Below are the code and all the weights of a small trained network. Each question names an input and a class and asks about switching units off, where a switched-off unit gives its printed mean instead of its output.

import numpy as np


def w(rows, s, z=0):
    codes = np.array(rows[::2]) - 128.0
    scale = np.full(codes.shape[1], s)
    scale[-1] = z or s
    return codes * scale


def norm(h):
    return h / np.sqrt((h * h).mean(-1, keepdims=True) + 1e-5)


def f(y):
    return np.maximum(y, 0)


def log_softmax(a):
    a = a - a.max(-1, keepdims=True)
    return a - np.log(np.exp(a).sum(-1, keepdims=True))


def net(x, mask):
    res = np.array(x, float).reshape(1, 4) / 4 @ E
    u = 0
    for l in range(3):
        y = f(norm(res) @ A[l][:, :-1].T + A[l][:, -1])
        res = res + np.where(mask[u : u + 14], y, B[l][:, -1]) @ B[l][:, :-1]
        u += 14
    return log_softmax(norm(res)[-1] @ U[:, :-1].T + U[:, -1])


A, B = {}, {}
E = w([
[141,137,135,127,130,110,116,127,131,112,124],'x0',
[111,226,136,199,65,164,119,153,89,96,107],'x1',
[217,171,144,125,192,215,139,76,125,170,90],'x2',
[144,130,85,88,126,152,158,69,34,3,178],'x3',
],0.0052)
A[0] = w([
[102,120,109,96,137,167,143,76,123,29,118,137],'0.n0',
[105,134,153,57,185,125,183,116,121,150,119,62],'0.n1',
[229,152,201,122,162,207,114,113,137,178,123,60],'0.n2',
[104,99,255,212,107,159,90,229,162,179,34,141],'0.n3',
[133,51,166,123,190,97,60,106,237,183,129,150],'0.n4',
[93,117,170,136,134,64,119,180,151,110,153,52],'0.n5',
[73,93,121,188,94,71,135,130,98,93,232,105],'0.n6',
[61,252,118,237,78,167,111,104,124,99,99,139],'0.n7',
[139,146,164,94,102,140,149,138,148,121,132,35],'0.n8',
[127,187,152,149,154,141,173,62,154,186,115,21],'0.n9',
[195,148,68,131,80,179,110,161,184,97,99,125],'0.n10',
[109,137,24,91,75,60,162,69,89,69,190,5],'0.n11',
[103,91,154,136,154,73,107,182,141,234,59,120],'0.n12',
[189,99,209,128,64,96,48,105,115,113,106,37],'0.n13',
],0.0036,0.0017)
B[0] = w([
[144,63,152,92,134,110,190,67,109,71,144,212],'0.n0',
[113,132,198,98,151,121,107,98,163,77,101,162],'0.n1',
[180,93,168,70,111,183,99,142,147,205,123,224],'0.n2',
[156,113,68,16,158,200,120,219,179,22,201,254],'0.n3',
[111,104,164,191,81,124,145,95,72,159,61,247],'0.n4',
[78,133,63,148,157,131,158,97,120,150,211,172],'0.n5',
[151,122,181,142,129,117,101,197,136,161,150,213],'0.n6',
[101,185,182,254,119,154,128,139,160,104,59,255],'0.n7',
[134,99,79,141,144,114,152,144,129,125,126,128],'0.n8',
[181,136,171,170,123,98,138,189,125,162,133,170],'0.n9',
[129,132,95,141,103,107,177,148,145,190,164,162],'0.n10',
[162,102,223,112,124,158,123,222,114,189,100,216],'0.n11',
[120,129,139,190,151,28,186,67,122,132,133,229],'0.n12',
[93,116,129,92,127,123,186,128,171,190,136,133],'0.n13',
],0.0041,0.004)
A[1] = w([
[114,172,132,152,53,158,80,153,108,99,49,51],'1.n0',
[95,110,108,43,118,108,113,120,128,155,101,69],'1.n1',
[150,147,44,133,175,77,127,179,168,190,127,80],'1.n2',
[143,182,112,116,166,133,125,3,79,121,85,30],'1.n3',
[107,165,91,171,107,166,120,77,108,131,126,101],'1.n4',
[141,128,115,96,163,190,119,51,135,46,126,40],'1.n5',
[124,175,132,151,83,134,124,97,14,123,141,122],'1.n6',
[162,59,142,76,147,89,114,67,126,93,154,165],'1.n7',
[90,171,178,150,51,164,105,150,132,137,110,146],'1.n8',
[115,131,145,112,113,139,145,124,58,112,100,90],'1.n9',
[170,78,79,52,131,142,116,152,60,119,169,10],'1.n10',
[145,159,75,55,127,123,170,107,81,73,188,156],'1.n11',
[125,57,152,18,137,117,169,127,134,182,159,165],'1.n12',
[192,141,117,135,167,172,165,104,146,136,79,98],'1.n13',
],0.0055,0.0014)
B[1] = w([
[110,48,117,85,199,109,137,105,106,194,153,196],'1.n0',
[137,111,159,188,53,167,168,217,98,114,135,152],'1.n1',
[125,129,98,140,95,124,163,29,59,115,175,168],'1.n2',
[106,171,130,102,90,133,154,53,147,255,177,178],'1.n3',
[196,109,129,140,80,69,120,154,167,137,178,156],'1.n4',
[67,195,6,157,102,148,150,97,109,177,149,184],'1.n5',
[166,57,193,135,84,52,139,81,118,149,75,184],'1.n6',
[92,140,53,125,153,180,140,220,118,130,151,222],'1.n7',
[107,146,72,24,185,103,123,119,110,99,143,206],'1.n8',
[116,83,164,168,89,122,166,131,167,156,116,165],'1.n9',
[146,183,87,65,115,147,84,201,156,107,148,183],'1.n10',
[103,108,169,181,183,68,67,146,181,193,98,189],'1.n11',
[183,93,111,104,147,66,61,135,113,142,168,253],'1.n12',
[202,158,153,100,113,150,68,86,115,196,140,207],'1.n13',
],0.0046,0.0057)
A[2] = w([
[179,226,192,168,84,227,159,91,142,156,81,133],'2.n0',
[44,122,59,108,163,113,146,204,175,42,118,89],'2.n1',
[190,254,114,114,122,216,143,60,115,149,77,149],'2.n2',
[30,140,143,179,70,82,180,179,154,61,120,159],'2.n3',
[211,158,68,114,203,124,103,117,145,140,102,97],'2.n4',
[42,106,38,146,242,104,145,136,153,142,103,122],'2.n5',
[108,113,77,149,172,72,137,184,156,87,154,88],'2.n6',
[189,184,81,98,214,203,107,157,160,199,88,121],'2.n7',
[189,70,194,104,154,108,139,94,93,213,75,253],'2.n8',
[112,232,112,105,115,149,142,183,236,117,129,166],'2.n9',
[202,158,125,78,118,212,170,53,111,153,159,110],'2.n10',
[54,87,151,146,137,52,105,98,132,112,144,58],'2.n11',
[47,65,138,104,85,109,145,151,75,42,67,75],'2.n12',
[103,12,191,99,68,89,114,134,79,163,125,209],'2.n13',
],0.0049,0.0016)
B[2] = w([
[143,32,93,221,113,82,174,173,155,106,113,215],'2.n0',
[206,143,117,154,73,185,53,99,198,125,136,193],'2.n1',
[52,58,84,140,96,65,184,212,146,75,173,225],'2.n2',
[150,168,169,15,142,195,105,3,117,140,117,200],'2.n3',
[136,197,184,141,156,230,163,95,104,162,133,190],'2.n4',
[69,182,145,145,29,120,97,95,109,59,69,178],'2.n5',
[113,74,90,175,57,107,112,125,181,94,105,197],'2.n6',
[110,161,147,131,249,99,164,128,48,122,109,239],'2.n7',
[102,166,153,111,62,129,56,105,174,67,149,254],'2.n8',
[35,156,96,96,177,201,71,199,151,104,109,175],'2.n9',
[37,118,81,121,93,69,96,107,137,81,92,219],'2.n10',
[76,148,57,180,137,122,203,121,71,159,82,182],'2.n11',
[172,168,165,75,176,193,167,157,84,150,106,175],'2.n12',
[186,149,146,185,163,149,193,109,134,116,101,239],'2.n13',
],0.0047,0.0063)
U = w([
[90,72,90,229,37,24,184,56,138,119,111,254],'0',
[52,205,101,89,62,201,5,110,196,60,78,75],'1',
[223,49,89,83,93,124,67,244,116,66,186,120],'2',
[184,169,232,71,94,171,195,80,28,72,72,101],'3',
[224,128,228,134,185,101,41,36,169,200,102,63],'4',
[78,154,127,196,237,147,161,244,147,108,76,82],'5',
[84,176,38,41,196,131,113,70,45,174,189,94],'6',
],0.011,0.0015)

Each question gives the input, the list of numbers given to net, and the class t.
The units are the neurons (one row each of A and B). Each row of codes is followed by its name. A weight is (code - 128) times the scale printed after its matrix; where a second scale follows, it is the last column's (A, B and U).
mask holds one flag per neuron, layer by layer. A switched-off neuron (its flag False) gives its mean, the last column of its row in B, instead of its output. The means were averaged over made-up inputs and are rounded, as every weight is.
A unit's drop is (log p(t) with every unit on - log p(t) with that unit switched off) / (log p(t) with every unit on - log p(t) with every unit switched off).
most important unit: the unit with the biggest drop
k most important neurons: the k neurons with the biggest drops, biggest first
k most important neurons of layer l: the k neurons of layer l with the biggest drops, biggest first
drop when u is switched off: that unit's drop, to one decimal
input [8,-1,-6,2], class 2: most important unit => 0.n7
input [5,0,-5,7], class 2: 2 most important neurons => [0.n7, 0.n4]
input [3,0,1,7], class 6: 4 most important neurons => [1.n5, 0.n7, 1.n10, 0.n4]
input [2,-1,0,-8], class 0: 3 most important neurons => [0.n12, 1.n2, 1.n13]
input [-3,-5,0,8], class 2: 3 most important neurons => [0.n11, 1.n13, 2.n3]
input [-6,-6,1,0], class 4: 2 most important neurons => [0.n3, 0.n4]
input [5,-1,1,7], class 6: 2 most important neurons => [1.n5, 1.n10]
input [-1,1,5,-5], class 5: 3 most important neurons => [0.n3, 2.n7, 2.n2]
input [-1,1,6,-3], class 5: 2 most important neurons => [2.n2, 2.n7]
input [5,7,-2,1], class 3: 3 most important neurons => [1.n6, 1.n0, 1.n7]
input [-3,6,0,-8], class 1: 2 most important neurons => [0.n3, 1.n13]
input [-6,1,-3,-7], class 1: 2 most important neurons => [0.n3, 2.n3]
input [-8,-8,-8,1], class 2: 2 most important neurons of layer 0 => [0.n7, 0.n11]
input [1,-3,0,6], class 2: most important unit => 0.n11
input [-4,-1,5,1], class 6: 2 most important neurons of layer 0 => [0.n7, 0.n11]
input [7,0,4,3], class 6: 2 most important neurons => [0.n7, 0.n4]
input [8,1,0,-6], class 1: 2 most important neurons => [0.n3, 1.n12]
input [-2,-1,5,6], class 6: drop when 0.n7 is switched off => 0.4
input [6,8,7,-4], class 5: drop when 2.n6 is switched off => 0.0
input [-3,-1,6,3], class 6: most important unit => 0.n7
input [-5,4,0,-4], class 1: drop when 2.n1 is switched off => 0.1
input [-2,1,-6,2], class 3: drop when 0.n3 is switched off => 0.7
input [-1,8,6,1], class 0: 2 most important neurons of layer 1 => [1.n6, 1.n7]
